Below are the code and all the weights of a small trained network. Each question names an input and a class and asks about switching units off, where a switched-off unit gives its printed mean instead of its output.

import numpy as np


def w(rows, s, z=0):
    codes = np.array(rows[::2]) - 128.0
    scale = np.full(codes.shape[1], s)
    scale[-1] = z or s
    return codes * scale


def f(y):
    return np.maximum(y, 0)


def log_softmax(a):
    a = a - a.max(-1, keepdims=True)
    return a - np.log(np.exp(a).sum(-1, keepdims=True))


def net(x, mask):
    res = np.array(x, float).reshape(1, 6) / 4 @ E
    y = f(res @ A[0][:, :-1].T + A[0][:, -1])
    res = res + np.where(mask, y, B[0][:, -1]) @ B[0][:, :-1]
    return log_softmax(res[-1] @ U[:, :-1].T + U[:, -1])


A, B = {}, {}
E = w([
[65,212,71,133,132,97,177,163,150],'x0',
[69,130,99,119,2,179,38,167,120],'x1',
[115,94,107,146,160,126,66,72,195],'x2',
[110,104,67,195,125,195,69,137,46],'x3',
[20,187,171,95,113,126,91,8,200],'x4',
[138,140,196,227,146,173,169,116,233],'x5',
],0.0081)
A[0] = w([
[175,71,194,12,98,51,111,84,117,166],'N1',
[155,102,157,134,185,103,157,70,191,224],'N2',
[164,110,163,163,193,68,194,73,192,213],'N3',
[136,108,95,99,148,115,106,151,56,110],'N4',
[107,197,147,144,168,108,177,117,187,214],'N5',
[148,95,105,115,119,110,75,141,65,81],'N6',
[115,153,74,40,153,61,146,130,6,179],'N7',
[49,192,87,107,62,138,104,163,131,57],'N8',
[56,179,121,110,47,170,108,167,97,147],'N9',
[79,254,175,99,153,51,221,87,234,251],'N10',
[127,105,197,128,71,183,110,127,196,132],'N11',
[68,174,136,123,16,164,108,159,117,119],'N12',
[137,110,151,167,95,170,128,137,144,28],'N13',
[69,147,157,138,112,182,69,30,153,152],'N14',
[226,85,172,188,167,150,221,175,56,226],'N15',
[50,140,140,136,111,154,58,21,163,174],'N16',
[170,122,158,139,181,101,161,124,170,116],'N17',
],0.0076,0.002)
B[0] = w([
[152,43,200,95,166,154,95,164,30,191],'N1',
[121,70,94,175,147,100,79,113,103,189],'N2',
[134,48,106,172,161,55,96,115,99,203],'N3',
[99,158,106,116,111,100,189,93,189,164],'N4',
[137,71,209,77,179,82,150,107,113,190],'N5',
[120,138,138,92,115,106,188,87,163,161],'N6',
[118,218,75,109,44,105,209,98,243,200],'N7',
[198,111,100,141,120,90,166,174,98,187],'N8',
[209,132,62,197,83,99,132,177,111,192],'N9',
[133,40,255,12,182,50,205,82,141,253],'N10',
[101,166,63,184,111,128,107,137,171,175],'N11',
[195,132,60,182,72,106,139,174,117,194],'N12',
[122,161,105,118,113,142,145,145,144,146],'N13',
[41,185,119,152,132,210,77,88,219,204],'N14',
[162,194,114,107,58,211,145,222,128,216],'N15',
[74,163,163,113,129,220,90,103,188,215],'N16',
[142,85,101,144,119,65,115,151,109,171],'N17',
],0.0083,0.013)
U = w([
[32,102,177,115,196,157,77,53,144,51],'0',
[116,243,91,147,91,254,116,171,156,202],'1',
[126,164,67,169,111,9,155,111,170,6],'2',
[160,99,180,46,146,68,185,142,108,241],'3',
[173,66,95,208,144,108,54,189,36,103],'4',
],0.0093,0.0014)

Each question gives the input, the list of numbers given to net, and the class t.
The units are the neurons (one row each of A and B). Each row of codes is followed by its name. A weight is (code - 128) times the scale printed after its matrix; where a second scale follows, it is the last column's (A, B and U).
mask holds one flag per neuron, in row order. A switched-off neuron (its flag False) gives its mean, the last column of its row in B, instead of its output. The means were averaged over made-up inputs and are rounded, as every weight is.
A unit's drop is (log p(t) with every unit on - log p(t) with that unit switched off) / (log p(t) with every unit on - log p(t) with every unit switched off).
The circuit of an input: a set's keep is (log p(t) with only the set's units on - log p(t) with every unit switched off) / (log p(t) with every unit on - log p(t) with every unit switched off). Starting from the 12 units with the biggest drops (on a tie, the unit counted first), units are removed one at a time, each time the one whose removal leaves the highest keep (on an exact tie, the one counted first), for as long as the keep stays at least 0.8.
units of the circuit, in order: the units of the circuit, biggest drop first
unit that matters most: the unit with the biggest drop
k most important neurons: the k neurons with the biggest drops, biggest first
drop of u: that unit's drop, to one decimal
input [7,-6,5,2,-6,7], class 3: units of the circuit, in order -> [N5]
input [5,0,8,-1,-6,5], class 4: units of the circuit, in order -> [N7, N10]
input [0,8,4,-8,-1,-2], class 4: units of the circuit, in order -> [N7, N1, N10]
input [-5,-2,-4,-8,8,7], class 0: 2 most important neurons -> [N14, N16]
input [8,1,-7,-3,-2,-3], class 2: 2 most important neurons -> [N7, N1]
input [7,-4,2,5,-5,-1], class 1: 2 most important neurons -> [N10, N15]
input [4,-8,8,-3,-7,0], class 4: units of the circuit, in order -> [N3, N2]
input [-2,-1,-2,-5,-7,5], class 4: units of the circuit, in order -> [N10, N7]
input [7,-5,-3,7,-4,-3], class 1: 2 most important neurons -> [N15, N10]
input [2,3,8,-1,3,-3], class 1: units of the circuit, in order -> [N10, N3]
input [1,-6,-6,5,-3,4], class 1: 3 most important neurons -> [N15, N10, N1]
input [-1,7,7,-8,-3,3], class 0: units of the circuit, in order -> [N15, N9, N8]
input [2,7,7,-7,-7,-6], class 2: 3 most important neurons -> [N10, N7, N5]
input [0,-2,-1,7,-1,-7], class 2: unit that matters most -> N16
input [5,-7,5,2,-4,-4], class 2: 3 most important neurons -> [N10, N7, N1]
input [0,-7,-3,7,-5,-8], class 1: 2 most important neurons -> [N15, N10]
input [-8,5,-1,-6,-5,0], class 4: 3 most important neurons -> [N10, N1, N7]
input [8,-5,1,6,-5,7], class 4: 3 most important neurons -> [N10, N7, N3]
input [6,6,6,-8,4,7], class 0: 2 most important neurons -> [N14, N16]
input [-3,-7,4,4,-3,0], class 4: units of the circuit, in order -> [N10]
input [-8,0,0,5,-6,-5], class 1: drop of N15 -> 0.2
input [-1,4,-6,5,-2,-8], class 2: drop of N9 -> 0.0
input [-7,-1,1,0,1,-4], class 0: drop of N9 -> 0.3
input [-5,1,1,-4,3,-5], class 0: drop of N15 -> 0.1
